<44> [ -8 -11  -5  26   6   5  16  13  -4 -11  -7  55  -4   5  16  -1  25   7
 -17  -3  36  -2  13   1 -22  -8  -2  -4 -17 -12 -16 -15  28   3 -23]
<47> [ 11   0  -7 -19  -8 -30 -22  13  26   5   3  -6  30  12 -22 -35  30  26
  20   5 -32 -10  13  -8   1   1  27   3   5  10   4  -1  -8  26  36]
<47> [ 41  -4  -4   7  -8  36 -22 -22  33  -6 -24 -57  -9 -56 -27 -31   4  19
 -43   1  -5 -14  28   6  -2   8  12  13   7 -10  -5   2 -34  27  14]
<46> [-35  30 -20  -7  46 -21   3  11  -6   4 -14  18   9  -4  -8  -9 -20  13
  13  -5 -12 -29  21   2  -4 -24  28  -5  -4  21  11 -22 -13  25   3]
<54> [ 24 -57  27  -9 -33  -7  20 -37  51  15  21  31 -12  -9  27  11   7  -4
  11   0  34 -12  12 -36  24 -16  35 -54   2  11   3   8  37 -12 -17]
[ 14   4   1 -20  21   3  -8  -6 -16  20   7 -18  20  -4   8  41 -13 -10
 -21  20  -3  20 -16  26   3 -18  -5   3  -5   7  -5 -17   5  15 -16]  <44>
[-26  -1  35   7 -17   8  19   3  -8 -26  18  -2 -18  18 -24  -8  25   8
  14 -16  -7  35  -2   9 -11  13   6  -6  22   7  35 -12  24  -3 -18]  <44>
<59> [-30 -27  22   7 -41  32 -25   7  31 -47  34  -1   3   2   0  96  46  -6
  26  20  61  19 -33 -19  29 -21  16  36 -23  18   9  40   0 -36 -24]
[-12   5   3 -12  -1  14  -3  -5   9 -23  -4  23 -14   1  24  27  13   3
  12  -7 -24   6  17  -8  -6   4  -9 -20  -1  14  27 -11   3   3   4]  <54>
[  8 -13 -34  -6   7  -3  10  30 -32 -12   7 -13  12 -25  -9  24  -4  43
  21 -11  10   6  37  24 -12  -9 -12   9 -19  37  23 -32  -7 -47   0]  <46>
<59> [ 14  -3  -4   1  11  -7 -20  -6  -6  -6  16   8  15   7   2 -24  -7  -9
 -13   1  -3  -9   0  -3 -12   4 -15 -14   2   2   2 -16  14   6  18]
[  9  -9 -22 -11   4  12  -8  15 -14  -4  11  -3  -2   0  18  -3   3   8
  -2   1 -23  22   6  -1 -12  17  -1   0   9   2  11  11  12 -21   2]  <46>
[ 12 -10  38  10 -22  -7 -11  12  -4 -28  24  -4   6  12   7  29  45   0
  19  41  18   6  -9  13  17 -19   4  16  -9   4  15  18  -9 -21  -7]  <59>
[  4  -6 -20   8   5  -6  18   5  -4  21 -10  10   0  14  -2 -28  -3   2
   4 -19 -13 -16  13  11   5  14 -11 -11  -1  -4  12   6  -3   6   4]  <59>
<44> [  4 -14 -24 -10  30   3  41  19   1   7   0   0  -4 -10 -15  -8 -21   2
  -7   6  -4   9   8   7  -3 -16  -1  -2  27 -20  21  28  -8   2  33]
[ -9  23 -21   1  46  16 -18  30 -53 -19  -2 -15   0  -6 -18  17   6 -17
  -8 -32 -47   9 -12  22 -15  15 -10  10 -29 -20  24  -9   3  14  10]  <54>
[ 20  17  -2   0 -23  17   8  -2  -8   3  37  13 -12 -22  -5  30 -10  10
  19 -10 -60   1  22  29  10 -27 -11 -14 -17 -19  31  -5   3  28  16]  <44>
[  8 -12 -12  24 -11   5   9  -4  -5  -4   1  20  20 -14  13  28  -9 -17
  -6  -2  -3 -23  14  21  21 -25   4  -2 -18  -7 -23 -41   7 -36 -25]  <44>
<46> [-13  29  29  31  24 -13  46 -26  18  -9 -18   7  10  27 -35   0  45 -56
   7  10  17 -18 -22  -7  -1   3  36 -14  10 -47 -44  -2 -40  34  25]
<60> [  9  -6 -24  13  -2   0  14 -30   6 -34  16  10   6  -5  12  -1  -6 -21
  22   0  17 -10 -10   3  18 -35   8   8 -44  -8   1  11  15   5   1]
[-83 -38 -14 -43  -6  13 -10   9 -65  22  12  33  26  65   7  36  24   6
  85  -4  44 -18  11 -13   2  52   5 -16  -8  11  22   1  54  -4  16]  <47>
[ 13  -5   8  -5  -6  -8 -12  22  -8  14  12  -6   4  16   2  15  24   2
   1  12   8  15   2  -3 -16  -9 -14   0   7   2   8  14   1   1  12]  <59>
<54> [  4  35 -12  -2  15  -9 -20  12 -23 -10 -20 -35 -13  22   2 -16 -23   7
  -8   5   7  11 -14  11  -9   2 -26  23   5 -15 -17  -2 -15   8  16]
[-10 -46  -3  -8  34  -2  19  33  20  17 -11 -11 -15  20 -24  21  -9 -13
   3   7   1  21 -30   2 -25  36  11 -16  34  40  -3  21  -9 -10  17]  <60>
[  2  -7  11  17   3  -9  -5  -5   8  -7   5  10 -25   5  14  -5   0  11
  13  20   8   8   9  10   0  -8  -8  -5   1  15 -19   8 -17  -2   9]  <46>
[ -5  45 -15  22  37  18 -13   6 -30  -9   6  -5  28  -2 -19  -8  -9 -28
 -25  -5   1 -16 -46  -1 -19  -5  -3  11 -42 -12  12  -5 -11   5 -19]  <54>
[ -6   6   5   5  33   3  28  12   7  -9 -18   5 -18  13  28  -6   2 -20
  -7 -18  -6 -25   6   4  22 -29  -2  -2   3 -18 -19   7  -6  -5   7]  <46>
[ 15  11  23  -4   9  -6   2   4   5   4  11   1  -6 -13 -10  -5  27   5
   8   9   4  11  23   2   4   2  -1   3   7  -7  15  14 -14  -3   3]  <59>
[ 11   6   4 -26 -16 -24  -1  -2  19  11  -4  -3  -8  18   2 -16 -15  24
  10  39  -5  11   2 -10 -12  23  -8   0  45 -19 -18   3  -1  -6  -2]  <54>
[-11   8  15  -8   0  24 -25  -2  -6   7 -15  14  10   5  12 -11  -7  57
 -40   5 -19  12  -9 -17  12  26  -3  16  33  -5   2 -13 -41   8 -19]  <60>
[ -7   3  19   7   8 -33  -9 -18  -3 -22  24  38   8   1 -29  19  21   0
  15 -22  23  13  -4 -36 -17 -13  -8  -9   8  44  -3   9 -11 -31 -10]  <47>
[-19  14   7 -20   7 -12 -23  -8  -6  14 -34 -48  14  16 -14   9 -33  -5
  32  -7 -11 -20 -21 -12  31   6   5   6  30  14  26   6 -12 -10   8]  <44>
[ 10  24  16  29  17  15  -7   2 -15 -12  -8   2  35  -3 -12   5  -4 -54
   1 -16   7 -12 -41   8  -4   6   1  23 -23  -7   6  -4  -1  -7  -6]  <54>
[-37  -3  -2 -14  15 -30 -26   7 -10  -8 -61 -18  21  10  -9  22   2  -6
  18   1  24  15   3 -25   5 -16  23 -18  38  14  -9  19  12 -56  -3]  <44>
[ 37  15   0 -14  16 -14  -3   0  17 -14  -6  30   0 -14  25 -11  24   6
  -5  21 -12  15 -24  15  13 -15  16  -4 -18   5   4  -1  -1   0   8]  <47>
[ 21  17 -18  -2  23   1  -6  21  17 -13 -10   9   1 -13  33  -6  18  -1
 -11  12 -10  -3  -4  23  27 -26  17   0  13  -2 -14   3  -5  26   3]  <47>
[-31  -4 -13 -49   7 -12  -9   5   2  37  -4 -23  23  14   3  -6  20   9
   8  13  18  -8  26  12   7  35  22  -6  11   0  17  18  11  52  33]  <47>
[-14   8  -9 -29  31 -16 -45   6  23  19 -30 -18  32   3  18 -11  -5  33
   0   6  22 -33   8 -22  11  11 -26  11  18  27 -39  26 -33  12  17]  <44>
[ 14   9  -9  -9 -13   7   2  -7 -24   5  -5   4  -5   7  -1   9   1  -3
 -15   2  -7  22   1  21  -5   3  10  15   0   3  14  -5  24   5 -24]  <44>
[-18  -2  -1 -26 -20  42  -9  -4 -12 -15  24 -10   7 -22  24 -24   5 -22
 -19  -2 -11  33   3 -13  14  21   7   8   0 -10   9  38  19 -43 -13]  <46>
[ 15 -36  33  30   5  18  -2 -22  12  -9   2  23  -5  33 -33   5   7  -7
  21  -8  56   1 -23  21 -15   4 -39  21  -6   6   8 -19   0  34  -9]  <46>
<60> [ 26   3   4  17  30   7   1  -6 -12 -18  12  21 -13 -15  -3  -7  18 -26
  12  30   1 -22  29   7  -9 -13 -26  -1 -24  16  -2  23  21  -2  -8]
[-24 -31 -35  -9   3  13 -14   6   3 -16   5  10  -6 -12  12  31 -26  -8
   5 -23  35  -2 -25 -14  21   6   6  16  -6   3  -9  18  26  18  -5]  <59>
[ 30   2 -18 -16  10 -13  26  19  -1   8  13 -37 -16  14  -3  17  24  15
  44  18 -22   8  12  15   5 -11  -2  -8  -4  13  -9  -6 -21 -11  20]  <46>
[ -5  -7  23   8  11  23  15 -10  -2 -12 -28  23  21  10 -14 -11  18 -50
 -23  -9  37   1 -32   4  10 -13  -1   3   9 -19 -21  19  -1   9  -7]  <46>
[-26  -2  10 -16  -1  -7   4  -5   4  19  22   3  24  32  10   6  11   0
  22  -6  -5  -3  -5  17   7   8  19 -24   9  -3   4   8   5 -13  15]  <47>
[ -9  14 -41 -29  19  13  -4   3  21  19   5   3  11 -17  30  -3 -15  19
 -18 -13  44  -4  -8  18  -9 -45   5   8  17  16 -22  13  -5  24 -19]  <44>
[ -1  -2  -6  -4  -1   6   2  14 -24 -11  -2   6  30 -14   8   6  12   4
  -9 -11 -11   3  11  -6  -6  10  10   2  -9 -14  14   6   6 -11   4]  <46>
[ -6   1 -13 -19  16 -49  -6   8 -13   5 -45 -42  23  18   5  -6  -9 -12
 -10   6  18   1   7  -4  -4   0   8  -9  20  19 -25  12  -7 -10 -20]  <44>
[  6 -14  11  15   5  26  19 -13  11  -2  17  17  35 -27  -8  23  19 -16
 -11 -47  17 -13 -10   3  21  -2  24 -11 -17  17  26   9  25  -7  -9]  <54>
[ 16  11  47  10   6  11  20 -40  25  -3  22  35 -25   6 -20  10  29  11
  21 -18  11   4 -55  15 -15 -21  -6 -31  18  64 -38  14 -19 -47 -18]  <47>
[ 13   9 -37  -9   7  12 -85  15  -9   4  27  -5  23  11   8   7 -21   1
 -28  29  19  13 -19 -31 -10  14   8   0  37 -30 -27  -5  40  23  33]  <59>
[-15   8  31  -5  -8 -30   6  -5  15 -18 -18 -37   1  23  -5 -40  14 -10
   6   4  15  -5 -27 -29  -7  33  13   2  12   8   5  12 -11 -15 -10]  <44>
[ -2  19  33 -10  -8  23  10  -9 -19  15 -11  13   8  -4   8 -10   5  32
 -18 -16   2   7  -5 -17   4   2 -20   4   4 -14   3  -1 -18 -14  -6]  <60>
[-10   4   8 -26 -12 -14 -13  18 -14   1   0  24  10  21 -14 -16  13  14
  28  -7  -7  12  -8  -7   0   5  21  11  -4   5   0 -19  24 -24   8]  <47>
